Below is a small trained network, with its code and all its weights. Each question gives an input and a class and asks what happens when units are switched off, that is, made to give their printed mean instead of their output.

import numpy as np


def w(rows, s, z=0):
    codes = np.array(rows[::2]) - 128.0
    scale = np.full(codes.shape[1], s)
    scale[-1] = z or s
    return codes * scale


def f(y):
    return y / 2 * (1 + np.tanh(0.7978845608 * (y + 0.044715 * y**3)))


def log_softmax(a):
    a = a - a.max(-1, keepdims=True)
    return a - np.log(np.exp(a).sum(-1, keepdims=True))


def net(x, mask):
    res = np.array(x, float).reshape(1, 8) / 4 @ E
    y = f(res @ A[0][:, :-1].T + A[0][:, -1])
    res = res + np.where(mask, y, B[0][:, -1]) @ B[0][:, :-1]
    return log_softmax(res[-1] @ U[:, :-1].T + U[:, -1])


A, B = {}, {}
E = w([
[85,101,125,12,35,153,121,160,77,144],'x0',
[116,30,218,101,242,156,154,126,90,77],'x1',
[2,172,104,138,168,117,174,136,114,199],'x2',
[127,88,87,167,66,111,93,206,90,81],'x3',
[89,155,30,151,81,162,8,146,169,91],'x4',
[199,92,142,103,164,95,53,28,147,108],'x5',
[166,136,105,137,152,230,119,162,8,131],'x6',
[105,241,162,90,63,126,224,234,163,139],'x7',
],0.0081)
A[0] = w([
[129,87,92,108,95,152,148,145,2,159,254],'neuron 1',
[133,98,132,203,101,45,182,194,172,78,226],'neuron 2',
[67,100,189,47,184,94,139,91,55,54,144],'neuron 3',
[252,146,155,153,143,91,109,52,147,102,200],'neuron 4',
[77,212,144,125,151,77,152,136,178,192,187],'neuron 5',
[100,183,67,167,118,97,40,133,176,120,249],'neuron 6',
[170,114,65,189,109,187,100,214,103,94,182],'neuron 7',
[175,138,93,182,125,140,103,101,150,127,169],'neuron 8',
[173,174,109,144,141,205,136,110,152,42,114],'neuron 9',
[139,80,118,89,139,101,65,128,229,150,186],'neuron 10',
[98,118,214,125,162,207,157,135,125,187,210],'neuron 11',
],0.0086,0.0043)
B[0] = w([
[56,89,168,159,136,146,154,207,126,156,239],'neuron 1',
[80,88,92,188,161,151,185,218,176,191,209],'neuron 2',
[62,17,246,139,175,176,138,125,111,112,224],'neuron 3',
[209,177,55,207,160,117,72,185,206,254,250],'neuron 4',
[140,242,115,75,135,89,134,87,253,104,230],'neuron 5',
[74,119,144,60,24,163,141,81,95,152,228],'neuron 6',
[93,92,97,214,127,184,113,161,63,93,219],'neuron 7',
[163,153,128,127,53,156,116,123,74,155,177],'neuron 8',
[109,165,148,229,167,95,181,105,106,152,165],'neuron 9',
[174,193,153,66,171,48,74,22,197,38,197],'neuron 10',
[151,118,80,74,124,148,188,75,204,71,209],'neuron 11',
],0.0074,0.011)
U = w([
[178,84,155,62,205,172,183,117,139,21,112],'0',
[152,151,106,113,95,85,90,141,15,72,2],'1',
[198,141,127,78,85,120,22,46,97,103,98],'2',
[51,206,81,70,101,99,154,90,157,79,218],'3',
[6,106,158,158,120,207,180,172,2,122,175],'4',
[217,157,115,127,147,140,137,159,202,226,174],'5',
[189,150,51,199,137,140,123,180,102,131,37],'6',
],0.0087,0.0051)

Each question gives the input, the list of numbers given to net, and the class t.
The units are the neurons (one row each of A and B). Each row of codes is followed by its name. A weight is (code - 128) times the scale printed after its matrix; where a second scale follows, it is the last column's (A, B and U).
mask holds one flag per neuron, in row order. A switched-off neuron (its flag False) gives its mean, the last column of its row in B, instead of its output. The means were averaged over made-up inputs and are rounded, as every weight is.
A unit's drop is (log p(t) with every unit on - log p(t) with that unit switched off) / (log p(t) with every unit on - log p(t) with every unit switched off).
The circuit of an input: a set's keep is (log p(t) with only the set's units on - log p(t) with every unit switched off) / (log p(t) with every unit on - log p(t) with every unit switched off). Starting from all 11 units, units are removed one at a time, each time the one whose removal leaves the highest keep (on an exact tie, the one counted first), for as long as the keep stays at least 0.8.
circuit, biggest first: the units of the circuit, biggest drop first
most important unit: the unit with the biggest drop
k most important neurons: the k neurons with the biggest drops, biggest first
drop when u is switched off: that unit's drop, to one decimal
input [6,6,8,1,3,7,-3,-4], class 0: circuit, biggest first : (neuron 10; neuron 3)
input [5,5,-8,-4,-1,7,-2,1], class 5: most important unit : neuron 4
input [0,2,1,-7,1,-5,2,6], class 3: 2 most important neurons : (neuron 4; neuron 5)
input [-6,2,1,-8,-1,-4,-8,7], class 3: 3 most important neurons : (neuron 4; neuron 5; neuron 11)
input [-7,-6,0,8,7,-1,1,-6], class 4: circuit, biggest first : (neuron 6; neuron 7)
input [7,8,7,-8,-4,4,4,0], class 0: 3 most important neurons : (neuron 11; neuron 7; neuron 6)
input [-4,1,5,-8,-4,0,5,-4], class 0: 2 most important neurons : (neuron 11; neuron 3)
input [-5,-8,-2,-8,3,-2,-1,5], class 3: 2 most important neurons : (neuron 6; neuron 5)
input [-3,4,7,-7,-2,8,1,1], class 0: 2 most important neurons : (neuron 3; neuron 11)
input [1,0,-1,6,-7,6,3,-8], class 5: 2 most important neurons : (neuron 4; neuron 7)
input [8,8,1,7,6,5,-6,0], class 0: 3 most important neurons : (neuron 10; neuron 3; neuron 4)
input [2,-8,2,-3,-5,-5,-2,-4], class 3: circuit, biggest first : (neuron 4; neuron 5)
input [0,-2,-1,-4,3,-6,3,6], class 3: circuit, biggest first : (neuron 5; neuron 4)
input [2,-2,-8,8,-6,6,3,-5], class 6: circuit, biggest first : (neuron 7; neuron 4; neuron 5)
input [5,3,-3,-3,-8,-2,2,8], class 0: circuit, biggest first : (neuron 11)
input [0,7,7,-8,0,2,-2,7], class 0: circuit, biggest first : (neuron 3; neuron 11)
input [-4,0,-7,8,-4,5,-1,-8], class 5: 2 most important neurons : (neuron 4; neuron 10)
input [-1,4,8,-3,1,-3,0,-1], class 3: 2 most important neurons : (neuron 5; neuron 7)
input [-6,-1,-6,1,-4,-5,7,7], class 4: 2 most important neurons : (neuron 4; neuron 7)
input [5,6,-4,1,6,3,2,5], class 4: most important unit : neuron 5
input [1,-6,0,-6,-2,-6,-1,5], class 3: 2 most important neurons : (neuron 4; neuron 5)
input [-7,6,-1,4,-7,4,5,-1], class 5: drop when neuron 7 is switched off : 0.1
input [-7,5,1,-2,7,-4,-2,-7], class 2: drop when neuron 10 is switched off : 0.2
input [-5,8,-7,3,5,6,3,5], class 6: drop when neuron 7 is switched off : 0.2
input [-2,-4,5,-2,2,-4,5,7], class 3: drop when neuron 5 is switched off : 0.9
